Below are the code and all the weights of a small trained network. Each question names an input and a class and asks about switching units off, where a switched-off unit gives its printed mean instead of its output.

import numpy as np


def w(rows, s, z=0):
    codes = np.array(rows[::2]) - 128.0
    scale = np.full(codes.shape[1], s)
    scale[-1] = z or s
    return codes * scale


def f(y):
    return np.maximum(y, 0)


def log_softmax(a):
    a = a - a.max(-1, keepdims=True)
    return a - np.log(np.exp(a).sum(-1, keepdims=True))


def net(x, mask):
    res = np.array(x, float).reshape(1, 5) / 4 @ E
    y = f(res @ A[0][:, :-1].T + A[0][:, -1])
    res = res + np.where(mask, y, B[0][:, -1]) @ B[0][:, :-1]
    return log_softmax(res[-1] @ U[:, :-1].T + U[:, -1])


A, B = {}, {}
E = w([
[82,76,195,159,142,66,142,240,135],'x0',
[107,77,169,96,69,253,113,170,131],'x1',
[47,250,116,90,97,130,155,168,116],'x2',
[155,74,54,26,38,66,141,154,121],'x3',
[211,170,60,184,129,149,130,215,121],'x4',
],0.0058)
A[0] = w([
[114,150,164,172,158,156,128,118,137,109],'neuron 1',
[99,139,141,176,159,151,120,121,127,86],'neuron 2',
[120,103,141,116,108,195,134,145,127,71],'neuron 3',
[121,148,154,152,161,149,135,123,136,85],'neuron 4',
[117,122,134,134,133,111,125,154,127,236],'neuron 5',
[108,145,162,172,159,158,138,109,121,114],'neuron 6',
[120,109,134,112,114,176,125,149,138,85],'neuron 7',
[137,152,116,144,135,78,123,103,132,98],'neuron 8',
[163,156,97,102,118,181,124,50,128,93],'neuron 9',
[141,142,100,133,114,158,142,77,122,112],'neuron 10',
[49,247,125,79,104,117,130,162,122,92],'neuron 11',
[115,140,148,168,151,148,125,115,127,103],'neuron 12',
[83,101,162,111,134,108,126,93,128,121],'neuron 13',
[91,118,146,116,122,111,133,90,121,107],'neuron 14',
[152,145,105,138,118,147,130,132,132,121],'neuron 15',
[103,121,145,134,126,126,125,107,125,109],'neuron 16',
[104,137,134,107,107,185,133,157,127,105],'neuron 17',
[165,146,98,148,122,147,115,163,130,99],'neuron 18',
[138,152,120,151,150,52,140,102,137,92],'neuron 19',
[90,110,158,97,123,115,120,71,131,113],'neuron 20',
[147,84,130,149,141,130,128,110,125,91],'neuron 21',
[131,114,95,73,91,98,129,145,137,88],'neuron 22',
[136,161,114,145,165,37,128,100,123,112],'neuron 23',
[140,156,118,139,138,170,126,84,132,102],'neuron 24',
[132,97,102,86,106,95,130,140,119,116],'neuron 25',
[87,86,171,154,139,76,134,216,132,87],'neuron 26',
[197,30,140,157,153,122,122,86,126,119],'neuron 27',
[194,153,87,178,120,153,128,215,124,108],'neuron 28',
[111,108,137,127,116,171,114,145,126,86],'neuron 29',
[123,136,129,124,132,115,127,124,117,114],'neuron 30',
[134,94,139,118,116,189,135,144,137,100],'neuron 31',
[69,102,163,99,113,118,128,76,132,91],'neuron 32',
[127,108,105,91,98,124,130,136,128,97],'neuron 33',
[121,129,114,118,112,120,130,134,128,110],'neuron 34',
[115,126,141,110,130,116,121,119,128,157],'neuron 35',
[139,91,87,73,84,84,134,145,130,122],'neuron 36',
[152,136,87,96,103,135,128,88,126,122],'neuron 37',
[127,153,123,128,141,74,138,112,135,85],'neuron 38',
[121,118,132,125,116,161,130,135,125,253],'neuron 39',
[119,104,153,103,100,200,132,149,130,114],'neuron 40',
[108,92,170,149,126,85,132,196,123,101],'neuron 41',
[160,78,129,135,136,118,124,112,126,91],'neuron 42',
],0.013,0.0053)
B[0] = w([
[159,156,204,149,121,122,116,131,115,195],'neuron 1',
[151,158,187,149,130,134,114,154,95,178],'neuron 2',
[125,122,84,145,127,99,82,159,51,179],'neuron 3',
[150,153,175,150,133,141,112,151,96,169],'neuron 4',
[139,95,171,79,82,89,146,19,221,208],'neuron 5',
[157,150,202,152,129,122,113,128,118,195],'neuron 6',
[126,117,95,143,124,102,93,148,80,168],'neuron 7',
[126,95,103,125,111,91,101,127,100,168],'neuron 8',
[36,166,123,50,126,158,107,140,137,213],'neuron 9',
[74,141,129,80,121,138,121,123,138,179],'neuron 10',
[109,99,80,232,53,221,162,157,183,254],'neuron 11',
[145,150,183,147,125,129,119,137,110,174],'neuron 12',
[195,135,98,102,164,135,159,132,139,181],'neuron 13',
[168,139,103,102,157,132,159,143,133,163],'neuron 14',
[141,135,111,97,150,136,145,131,137,157],'neuron 15',
[158,135,118,125,150,131,137,140,124,148],'neuron 16',
[119,104,77,152,111,103,99,148,81,181],'neuron 17',
[176,141,97,106,169,134,159,147,118,168],'neuron 18',
[135,94,95,126,99,77,83,128,78,186],'neuron 19',
[185,139,100,88,184,131,167,141,139,187],'neuron 20',
[114,132,108,170,106,166,139,152,127,160],'neuron 21',
[147,164,200,161,137,143,105,145,98,193],'neuron 22',
[144,76,97,117,76,52,86,102,93,208],'neuron 23',
[76,147,159,84,138,135,108,129,119,174],'neuron 24',
[152,153,195,158,139,128,121,134,117,190],'neuron 25',
[31,190,105,43,132,185,96,154,100,232],'neuron 26',
[110,119,83,211,41,196,159,158,171,230],'neuron 27',
[231,144,86,81,216,140,187,145,125,223],'neuron 28',
[134,125,98,143,120,99,103,143,81,164],'neuron 29',
[131,125,113,133,129,130,120,134,120,137],'neuron 30',
[121,112,92,151,113,82,98,134,87,184],'neuron 31',
[197,157,75,99,192,145,161,169,98,189],'neuron 32',
[138,154,172,157,149,126,113,138,95,174],'neuron 33',
[133,135,137,147,128,148,119,142,111,144],'neuron 34',
[154,124,118,110,133,119,142,115,151,159],'neuron 35',
[166,161,230,164,130,121,116,120,120,222],'neuron 36',
[78,154,157,74,131,135,104,125,120,196],'neuron 37',
[130,99,89,138,121,103,99,133,87,164],'neuron 38',
[154,67,164,96,64,49,148,4,231,221],'neuron 39',
[138,92,95,132,95,65,94,121,88,206],'neuron 40',
[49,178,116,67,136,163,100,136,114,211],'neuron 41',
[110,135,101,182,116,181,132,162,122,167],'neuron 42',
],0.025,0.0077)
U = w([
[133,63,66,150,95,44,73,118,53,125],'0',
[158,163,255,185,140,136,114,137,102,119],'1',
[28,163,118,47,138,174,111,129,131,127],'2',
[118,94,72,234,75,206,177,175,178,101],'3',
[214,125,69,93,217,131,214,152,130,120],'4',
[120,72,153,125,122,83,157,3,198,255],'5',
[89,93,123,171,188,120,145,134,119,84],'6',
],0.0082,0.0038)

Each question gives the input, the list of numbers given to net, and the class t.
The units are the neurons (one row each of A and B). Each row of codes is followed by its name. A weight is (code - 128) times the scale printed after its matrix; where a second scale follows, it is the last column's (A, B and U).
mask holds one flag per neuron, in row order. A switched-off neuron (its flag False) gives its mean, the last column of its row in B, instead of its output. The means were averaged over made-up inputs and are rounded, as every weight is.
A unit's drop is (log p(t) with every unit on - log p(t) with that unit switched off) / (log p(t) with every unit on - log p(t) with every unit switched off).
The circuit of an input: a set's keep is (log p(t) with only the set's units on - log p(t) with every unit switched off) / (log p(t) with every unit on - log p(t) with every unit switched off). Starting from the 12 units with the biggest drops (on a tie, the unit counted first), units are removed one at a time, each time the one whose removal leaves the highest keep (on an exact tie, the one counted first), for as long as the keep stays at least 0.8.
circuit, biggest first: the units of the circuit, biggest drop first
top k neurons: the k neurons with the biggest drops, biggest first
drop when u is switched off: that unit's drop, to one decimal
input [-7,-2,5,8,-4], class 1: circuit, biggest first	[neuron 36]
input [-6,-4,-7,1,4], class 3: top 2 neurons	[neuron 27; neuron 26]
input [7,7,8,6,-8], class 3: top 2 neurons	[neuron 11; neuron 28]
input [-1,-3,-3,4,2], class 1: top 3 neurons	[neuron 11; neuron 36; neuron 39]
input [-4,3,3,3,-5], class 4: top 2 neurons	[neuron 26; neuron 32]
input [4,-7,6,-7,3], class 0: top 3 neurons	[neuron 23; neuron 19; neuron 36]
input [-7,-4,-3,-1,-7], class 2: top 3 neurons	[neuron 9; neuron 28; neuron 10]
input [-6,-7,-6,2,-8], class 4: top 3 neurons	[neuron 20; neuron 32; neuron 13]
input [-8,-4,4,-4,7], class 2: top 2 neurons	[neuron 9; neuron 24]
input [2,6,6,8,5], class 1: top 2 neurons	[neuron 36; neuron 22]
input [7,1,-6,-4,-7], class 2: top 3 neurons	[neuron 26; neuron 41; neuron 11]
input [-5,-4,0,2,2], class 2: top 2 neurons	[neuron 9; neuron 40]
input [8,6,-2,4,8], class 2: top 2 neurons	[neuron 26; neuron 41]
input [7,5,-7,1,0], class 2: circuit, biggest first	[neuron 26]
input [-7,2,-8,-7,0], class 3: top 2 neurons	[neuron 27; neuron 36]
input [4,-1,5,0,2], class 3: top 3 neurons	[neuron 11; neuron 9; neuron 37]
input [-7,6,6,7,-8], class 4: drop when neuron 20 is switched off	1.0
input [-4,-6,-1,4,8], class 4: drop when neuron 28 is switched off	2.6
input [-5,0,6,8,3], class 1: drop when neuron 13 is switched off	0.0
input [4,7,3,-7,8], class 4: circuit, biggest first	[neuron 28]
input [-5,-7,2,8,8], class 1: drop when neuron 20 is switched off	0.1
